Below is a small trained network, with its code and all its weights. Each question gives an input and a target symbol and asks what happens when units are switched off, that is, made to give their printed mean instead of their output.

import numpy as np


def w(rows, s, z=0):
    codes = np.array(rows[::2]) - 128.0
    scale = np.full(codes.shape[1], s)
    scale[-1] = z or s
    return codes * scale


def f(y):
    return y / 2 * (1 + np.tanh(0.7978845608 * (y + 0.044715 * y**3)))


def softmax(a):
    e = np.exp(a - a.max(-1, keepdims=True))
    return e / e.sum(-1, keepdims=True)


def log_softmax(a):
    a = a - a.max(-1, keepdims=True)
    return a - np.log(np.exp(a).sum(-1, keepdims=True))


def net(x, mask):
    ids = ['ΓΔΘΛΠΣΩαβεημξτφψ'.index(c) for c in x.split()]
    T = len(ids)
    res = E[ids] + P[:T]
    u = 0
    for l in range(2):
        r = res
        for j in range(2):
            rows = slice(3 * j, 3 * j + 3)
            q, k, v = (r @ M[l][rows].T for M in (Q, K, V))
            z = softmax(np.where(np.tri(T) > 0, q @ k.T / 3**0.5, -1e9)) @ v
            o = O[l][rows]
            res = res + np.where(mask[u + j], z, o[:, -1]) @ o[:, :-1]
        u += 2
        y = f(res @ A[l][:, :-1].T + A[l][:, -1])
        res = res + np.where(mask[u : u + 16], y, B[l][:, -1]) @ B[l][:, :-1]
        u += 16
    return log_softmax(res[-1] @ U[:, :-1].T + U[:, -1])


Q, K, V, O, A, B = {}, {}, {}, {}, {}, {}
E = w([
[170,145,55,77,119,122,60,78,59],'Γ',
[182,146,60,79,106,127,77,54,71],'Δ',
[234,51,188,63,80,217,29,116,95],'Θ',
[132,138,39,77,113,86,55,41,80],'Λ',
[182,156,61,75,107,122,76,66,69],'Π',
[181,140,62,76,110,125,81,68,56],'Σ',
[186,147,69,77,103,113,75,77,61],'Ω',
[175,231,248,139,198,86,38,27,91],'α',
[196,198,10,148,12,6,220,5,155],'β',
[142,128,39,67,119,91,56,50,65],'ε',
[249,124,193,27,225,44,178,81,41],'η',
[203,190,100,8,184,188,88,195,118],'μ',
[228,70,6,55,165,150,12,188,81],'ξ',
[222,161,210,122,69,207,6,103,149],'τ',
[4,30,23,243,108,250,245,236,178],'φ',
[191,183,136,66,134,164,17,157,137],'ψ',
],0.0034)
P = w([
[159,253,25,43,3,235,105,11,5],'0',
[150,140,69,81,74,111,134,93,87],'1',
[159,103,66,97,98,79,144,137,106],'2',
[166,90,60,114,118,77,136,133,120],'3',
[181,87,51,136,134,93,136,125,145],'4',
[183,80,50,158,153,104,139,108,157],'5',
[185,79,53,167,174,121,146,83,167],'6',
[195,69,50,172,191,144,153,62,166],'7',
],0.0031)
Q[0] = w([
[57,76,188,140,172,254,109,231,114],'L0H0',
[94,98,163,173,203,234,135,163,145],'L0H0',
[92,53,109,168,178,247,140,172,123],'L0H0',
[226,14,35,139,252,200,109,122,120],'L0H1',
[44,234,217,114,28,51,144,137,136],'L0H1',
[31,239,222,115,6,57,147,135,136],'L0H1',
],0.0029)
K[0] = w([
[96,61,252,172,243,178,109,208,174],'L0H0',
[63,67,218,196,202,213,181,207,176],'L0H0',
[102,112,211,155,177,227,145,171,118],'L0H0',
[26,153,18,211,11,249,245,182,145],'L0H1',
[224,115,220,52,225,5,23,70,122],'L0H1',
[232,105,240,46,245,7,12,71,115],'L0H1',
],0.0033)
V[0] = w([
[86,20,236,29,250,226,4,227,41],'L0H0',
[51,48,168,250,175,48,244,168,248],'L0H0',
[31,8,220,240,245,123,141,234,242],'L0H0',
[237,251,83,15,28,70,85,13,31],'L0H1',
[237,252,147,7,89,75,20,30,30],'L0H1',
[37,26,77,251,93,104,252,167,239],'L0H1',
],0.0034)
O[0] = w([
[129,48,235,58,201,167,5,241,92,48],'L0H0',
[134,85,189,197,248,57,183,147,251,56],'L0H0',
[137,67,222,148,243,98,64,195,222,3],'L0H0',
[103,227,100,117,12,180,188,61,30,228],'L0H1',
[89,244,202,104,16,212,137,79,16,190],'L0H1',
[165,19,10,209,215,23,237,108,247,105],'L0H1',
],0.0034,0.005)
A[0] = w([
[6,92,39,224,77,230,228,162,133,187],'L0N0',
[15,159,44,160,39,241,191,93,67,187],'L0N1',
[91,67,14,54,37,252,113,181,36,253],'L0N2',
[9,75,29,203,76,241,207,181,115,208],'L0N3',
[226,244,205,17,70,138,129,14,13,230],'L0N4',
[17,158,35,193,47,214,216,83,102,171],'L0N5',
[54,130,19,252,74,7,250,51,238,141],'L0N6',
[248,9,33,130,221,5,161,137,180,249],'L0N7',
[251,195,86,18,90,73,123,38,52,234],'L0N8',
[171,229,39,24,32,167,116,26,20,245],'L0N9',
[66,246,49,115,7,208,187,13,14,206],'L0N10',
[179,249,85,92,29,8,223,5,29,179],'L0N11',
[251,109,44,211,142,3,229,42,213,194],'L0N12',
[251,124,36,68,126,8,173,62,117,219],'L0N13',
[241,131,27,90,104,7,178,49,121,207],'L0N14',
[229,242,228,10,80,207,96,31,9,218],'L0N15',
],0.0034,0.0032)
B[0] = w([
[39,11,62,192,64,193,212,228,128,157],'L0N0',
[67,108,85,150,18,171,176,130,59,199],'L0N1',
[117,22,21,87,13,180,89,220,11,195],'L0N2',
[50,9,47,174,54,198,189,234,89,160],'L0N3',
[184,242,180,77,93,104,106,27,38,209],'L0N4',
[61,91,70,169,31,159,200,120,112,190],'L0N5',
[81,12,25,225,160,23,229,95,221,159],'L0N6',
[251,13,30,10,247,9,20,229,136,138],'L0N7',
[197,197,91,73,91,87,113,43,50,206],'L0N8',
[150,191,82,98,41,125,119,48,45,248],'L0N9',
[108,209,101,128,24,140,156,46,54,251],'L0N10',
[138,229,114,123,73,73,173,17,90,228],'L0N11',
[233,44,12,147,201,6,183,62,195,157],'L0N12',
[227,116,17,79,117,22,143,61,102,174],'L0N13',
[198,118,20,108,93,32,156,52,111,180],'L0N14',
[191,243,203,67,106,127,87,44,26,199],'L0N15',
],0.0034,0.014)
Q[1] = w([
[138,142,17,156,2,91,235,26,7],'L1H0',
[236,225,37,15,20,19,211,9,9],'L1H0',
[207,166,13,114,2,44,238,11,5],'L1H0',
[181,112,130,169,199,73,88,107,225],'L1H1',
[188,89,125,164,224,76,71,119,235],'L1H1',
[48,219,173,193,54,116,223,65,118],'L1H1',
],0.0033)
K[1] = w([
[144,92,234,169,252,126,158,194,231],'L1H0',
[177,151,243,111,249,122,114,148,181],'L1H0',
[156,113,239,148,252,116,144,177,223],'L1H0',
[247,203,124,36,128,18,86,37,104],'L1H1',
[245,175,132,46,144,19,82,60,124],'L1H1',
[14,147,54,188,51,231,226,123,80],'L1H1',
],0.0034)
V[1] = w([
[239,239,198,72,174,4,188,10,109],'L1H0',
[250,36,27,27,179,4,86,192,134],'L1H0',
[7,24,67,235,72,252,140,240,171],'L1H0',
[7,76,96,212,97,248,177,180,112],'L1H1',
[11,64,145,201,150,247,134,201,156],'L1H1',
[249,198,144,32,116,20,60,67,96],'L1H1',
],0.0034)
O[1] = w([
[166,184,246,103,244,69,206,93,176,193],'L1H0',
[242,1,6,40,247,1,73,251,114,73],'L1H0',
[61,84,14,184,22,182,73,147,105,64],'L1H0',
[195,144,207,133,110,185,213,251,22,188],'L1H1',
[106,208,203,146,132,183,186,200,56,1],'L1H1',
[117,60,73,84,120,76,46,26,193,193],'L1H1',
],0.0033,0.012)
A[1] = w([
[71,82,73,222,121,47,243,100,230,12],'L1N0',
[135,75,70,216,156,38,232,99,247,14],'L1N1',
[168,197,229,53,100,238,76,130,36,140],'L1N2',
[128,34,60,106,202,49,18,140,244,161],'L1N3',
[105,202,216,170,84,239,226,133,66,119],'L1N4',
[145,25,48,127,203,31,61,96,251,101],'L1N5',
[203,130,105,91,102,208,105,163,75,237],'L1N6',
[125,35,61,106,202,47,21,137,244,161],'L1N7',
[154,148,96,75,80,129,52,97,70,224],'L1N8',
[235,33,76,82,192,30,167,245,63,237],'L1N9',
[72,83,75,224,123,43,243,98,239,5],'L1N10',
[22,59,115,215,85,224,167,235,123,177],'L1N11',
[164,146,92,76,76,129,54,98,74,236],'L1N12',
[217,25,72,127,170,35,174,242,84,235],'L1N13',
[179,225,247,136,250,58,248,160,161,34],'L1N14',
[76,118,36,212,45,190,51,173,69,122],'L1N15',
],0.0034,0.0026)
B[1] = w([
[16,16,101,200,215,141,232,96,244,142],'L1N0',
[68,38,38,235,237,206,247,76,240,137],'L1N1',
[183,90,84,163,228,157,196,113,204,190],'L1N2',
[59,239,195,195,33,174,155,234,9,132],'L1N3',
[159,215,111,221,203,229,237,225,149,189],'L1N4',
[177,243,72,233,108,234,224,225,25,138],'L1N5',
[162,38,60,106,137,143,123,145,188,177],'L1N6',
[62,237,183,197,33,178,154,234,9,132],'L1N7',
[114,66,91,133,128,120,97,115,157,246],'L1N8',
[215,57,210,3,122,10,32,80,84,155],'L1N9',
[13,16,88,214,224,153,239,94,245,140],'L1N10',
[91,98,228,27,155,12,62,72,112,168],'L1N11',
[118,67,90,132,123,123,96,118,158,252],'L1N12',
[208,119,238,8,73,12,21,64,109,158],'L1N13',
[2,113,234,223,254,14,255,45,12,140],'L1N14',
[31,74,81,152,117,111,49,123,79,193],'L1N15',
],0.0033,0.017)
U = w([
[240,155,156,18,57,77,4,120,120,190],'Γ',
[38,19,148,39,141,19,54,85,188,250],'Δ',
[170,51,40,193,227,189,166,90,239,155],'Θ',
[68,105,218,82,212,36,169,140,25,3],'Λ',
[153,169,137,140,142,174,172,171,153,168],'Π',
[88,143,143,131,142,163,114,136,156,29],'Σ',
[90,144,149,140,139,165,106,135,141,28],'Ω',
[102,141,134,143,138,153,113,136,149,27],'α',
[88,141,142,129,138,148,113,146,149,25],'β',
[28,220,194,248,195,109,197,129,73,170],'ε',
[80,143,150,146,133,146,119,141,147,32],'η',
[196,161,171,227,108,209,189,155,186,214],'μ',
[160,157,103,50,168,182,205,200,131,119],'ξ',
[50,161,57,244,65,227,109,190,80,133],'τ',
[216,88,171,142,114,208,183,160,141,148],'φ',
[99,132,143,137,134,154,113,139,150,29],'ψ',
],0.0034,0.0026)

Each question gives the input, a string of symbols that net reads in full, and the target symbol t.
The units are the heads (3 rows each of Q, K, V and O) and the neurons (one row each of A and B). Each row of codes is followed by its name. A weight is (code - 128) times the scale printed after its matrix; where a second scale follows, it is the last column's (O, A, B and U).
mask holds one flag per unit, layer by layer, with each layer's heads first. A switched-off unit (its flag False) gives its mean, the last column of its rows in O or B, instead of its output. The means were averaged over made-up inputs and are rounded, as every weight is.
A unit's drop is (log p(t) with every unit on - log p(t) with that unit switched off) / (log p(t) with every unit on - log p(t) with every unit switched off).
most important unit: the unit with the biggest drop
top k neurons: the k neurons with the biggest drops, biggest first
top k neurons in layer l: the k neurons of layer l with the biggest drops, biggest first
which heads matter: for each layer, one digit per head in row order, 1 if its drop is at least 0.15 and else 0, layers parted by /
drop when u is switched off: that unit's drop, to one decimal
input Π φ Ω, target τ: most important unit -> L1H0
input β Γ β η φ β φ, target Δ: top 3 neurons -> (L0N3; L1N11; L0N0)
input η μ Λ β β φ ξ, target Γ: which heads matter -> 01 / 10
input Λ ε φ φ φ Π, target τ: top 2 neurons -> (L1N5; L0N15)
input ε ξ β τ φ β Λ, target τ: which heads matter -> 00 / 11
input φ μ ε τ ψ α α Ω, target ε: which heads matter -> 00 / 11
input Θ β α τ ξ β φ η, target Λ: top 4 neurons -> (L1N14; L0N3; L0N0; L0N2)
input ξ ε φ β, target τ: which heads matter -> 00 / 11
input β α ξ Δ β φ α, target ε: top 4 neurons -> (L0N2; L1N14; L0N3; L0N0)
input Λ φ φ β β, target Δ: top 3 neurons in layer 1 -> (L1N13; L1N9; L1N4)
input β Θ β ξ ξ β, target Θ: which heads matter -> 10 / 01
input β α ξ β ε φ, target τ: which heads matter -> 00 / 11
input ψ φ β β β β β Λ, target τ: which heads matter -> 10 / 11
input Σ Δ φ Π β α, target ε: top 2 neurons -> (L1N14; L0N2)
input φ β φ ε β φ β Ω, target τ: most important unit -> L0H0
input β φ η, target Λ: which heads matter -> 01 / 11
input ξ φ β β Γ, target τ: which heads matter -> 00 / 11
input β α φ α β, target ε: top 2 neurons -> (L0N2; L0N3)
input β β φ φ φ Δ, target τ: which heads matter -> 10 / 11
input Λ φ η β, target Λ: top 3 neurons in layer 0 -> (L0N1; L0N3; L0N5)
input β β α β φ ξ η Σ, target Λ: top 2 neurons -> (L1N14; L0N2)
input φ Γ ε Σ ψ β η Γ, target Λ: top 2 neurons in layer 1 -> (L1N14; L1N9)
input φ β Λ φ Λ Π β, target Δ: top 3 neurons in layer 0 -> (L0N7; L0N12; L0N6)
input ε β Σ Θ Γ β β, target Θ: top 2 neurons in layer 0 -> (L0N6; L0N12)
input Γ φ ε η ε φ, target Δ: top 2 neurons in layer 0 -> (L0N10; L0N7)
input Σ φ α Σ, target ε: top 2 neurons -> (L0N3; L0N2)
input Γ φ β, target τ: drop when L1H1 is switched off -> 0.1
input ψ ψ φ Δ β Π, target τ: drop when L1H0 is switched off -> 0.9
input ε φ β β Σ, target τ: drop when L0H0 is switched off -> 0.1
input ξ Λ φ Π η β, target Λ: drop when L0N5 is switched off -> 0.3
